Read these off the row that follows.
1) Which number is the entry just left of 656?
2) Which number is the entry just right of 624?
[ 78 183 328 478 581 624 616 635 644 651 666 657 652 665 656 658]
1) 665
2) 616

Questions about the array below. Rows and columns are numbered from 1.
1) Which number is the entry at row 1, column 2?
2) Which number is the entry directly above the smallest entry?
3) Which number is the entry just left of the smallest entry?
4) Which number is the entry directly below 7.740?
5) Which number is the entry in row 1 and column 3?
6) Which number is the entry just right of the smallest entry?
7) Which number is the entry at row 2, column 3?
8) Which number is the entry in the bottom-right corner?
 -0.248    5.907    7.309   -1.739   -6.583   -4.632   -1.086   -3.233   -8.388   -9.306   -4.448    3.205   12.004   19.500   19.633
 -0.740    5.920   -6.638   -0.731   -9.375   -1.203   16.185   13.848  -14.073    1.611  -17.258    9.696   11.435   -8.416   17.119
  0.162    7.907    5.533   -5.404   -6.001   -1.480   -2.590   -8.827   -8.204   -2.016    7.330   17.450   20.916    7.577  -10.387
  0.028    6.246    7.255   -2.454   -6.750   -4.024   -0.961   -4.140   -9.064   -8.500   -2.872    5.509   14.787   20.797   16.517
  0.248    7.380    6.382   -4.582   -6.758   -2.222   -1.540   -7.130   -9.350   -5.068    2.897   12.703   20.669   16.845    0.080
 -0.968    5.089    7.816    3.238   -3.794   -6.911   -4.047   -1.347   -2.671   -6.637   -8.613   -8.246   -3.071    2.850    9.771
 -0.179    8.209    4.047   -6.282   -4.878   -0.796   -4.914   -9.783   -5.106    3.205   14.272   20.939   12.298   -8.568  -12.450
 -1.239    5.872   -6.483   -1.093   -9.296    0.981   18.027    7.740  -12.403    1.691  -17.705   21.130   -2.588    3.916   11.054
 -1.068    4.705    7.789    6.776    0.807   -4.959   -6.569   -5.292   -2.203   -1.361   -2.578   -7.770   -9.179   -8.387   -4.918
 -1.498    7.529   -3.513   -4.918   -1.403   -8.583   -5.876    4.939   18.247   15.319   -9.342   -8.616    1.928  -17.700   -2.485
  0.175    6.633   -7.000   -1.349   -7.868   -6.053    8.164   21.254   -0.717  -11.627    1.855  -17.229   13.203   11.413  -10.504
1) 5.907
2) 14.272
3) 1.691
4) -5.292
5) 7.309
6) 21.130
7) -6.638
8) -10.504

B =
[[ -57.33 -146.74  123.09   55.16  -79.90  -54.79  -41.84 -141.60]
 [ -38.15    2.05  -43.66  -43.89  -39.71  -10.83    4.38  -36.95]]
Counting starts at 1.
Read off the entry at row 2, column 2.
Answer: 2.05
Read off the entry just right of -39.71.
Answer: -10.83
Read off the entry in the top-left corner.
Answer: -57.33
The entry at row 1, column 2: -146.74
Read off the bottom-right entry.
Answer: -36.95
Read off the entry in row 1 and column 3.
Answer: 123.09
Read off the entry just right of the largest entry.
Answer: 55.16
Read off the entry just left of -43.89.
Answer: -43.66
The entry in the bottom-left corner -> -38.15
Read off the top-right entry.
Answer: -141.60
Read off the entry just right of -43.89.
Answer: -39.71

[[ 531  -74  386 -143  462 -584 -700 -437  307   78]
 [-601  354  724  379  103 -453 -231  279  145 -430]
 [-428  568  -57   85  246 -445 -202 -423  601 -166]]
The entry just left of 103 is 379
The 5th entry from the end, reading row by row: -445
The entry in the top-left corner -> 531
The entry just left of 307: -437
The 2nd-last entry, reading row by row: 601
The bottom entry of the column that holds the largest entry -> -57
Report the entry directly below the smallest entry.
A: -231
Report the entry in the bottom-right corner.
A: -166
The maximum: 724
Report the entry directly above -445.
A: -453
Report the last entry in the row that holds the largest entry.
A: -430
Report the minimum.
A: -700
The top-right entry -> 78

[[-80, -100, 79, -209, -25, 9, -2, 18, -172, -180, 48],
 [-297, -148, 123, -212, -74, -168, -6, -80, -113, -300, -25],
 [-145, -153, 104, -271, -62, 59, 3, -57, -189, -291, 22],
 [-107, -186, 132, -206, -100, -292, -100, -35, -259, -129, -17],
 [-273, -135, -63, -420, -56, -150, 153, 49, -161, -236, 179],
 [-338, -298, -132, 155, 343, -128, -3, -67, -194, -479, 86],
 [-282, 207, 163, -217, -90, -269, -16, 13, -243, -338, 44],
 [-477, -87, 187, -231, -152, -42, -43, 34, -254, -279, 65],
 [-175, 4, 358, -227, -192, 26, 21, 46, -295, -441, 236],
 [-433, 379, 213, -264, 5, -195, -7, 58, -189, -598, 169],
 [-256, -56, 117, -157, -46, -149, -15, 150, -209, -220, 35],
 [-213, -190, 108, -247, -39, -95, 27, -104, -190, -206, 14],
 [-478, -176, 27, -218, -72, -119, 153, 30, -183, -260, -223],
 [-283, -80, 102, -253, 134, 35, 282, -124, -350, -210, -140],
 [-211, -163, 56, -237, -30, -156, 26, 119, 5, -244, 7]]
Which number is the entry directly above -113? -172
The entry just right of the centre entry -> -43
The entry directly above the centre entry: -269
The entry just right of the smallest entry -> 169
Which number is the entry just left of the largest entry? -433
The entry directly below -478: -283
The 3rd entry, reading row by row is 79
The entry in the top-left corner -> -80
Which number is the 2nd largest entry? 358
The entry directly below -135 -> -298
Which number is the top entry of the column that holds the largest entry? -100
Which number is the bottom entry of the column that holds the smallest entry? -244
Which number is the top entry of the column that holds the smallest entry? -180
The entry just left of the smallest entry is -189
The smallest entry in the first column: -478
Which number is the second entry on the diagonal from the top-right corner? -300
The entry at the centre is -42
The entry just right of -479: 86
Which number is the 3rd entry on the main diagonal? 104
Which number is the bottom-left entry? -211
The entry just left of -254 is 34
Which number is the entry directly above -237? -253
The entry just right of the largest entry -> 213
Which number is the entry just right of -95? 27
Which number is the entry directly above -273? -107
The entry directly below the smallest entry -> -220
The entry directly below 104: 132
Which number is the entry directly above the largest entry? 4
The last entry, reading row by row is 7
The entry just left of the centre entry -> -152
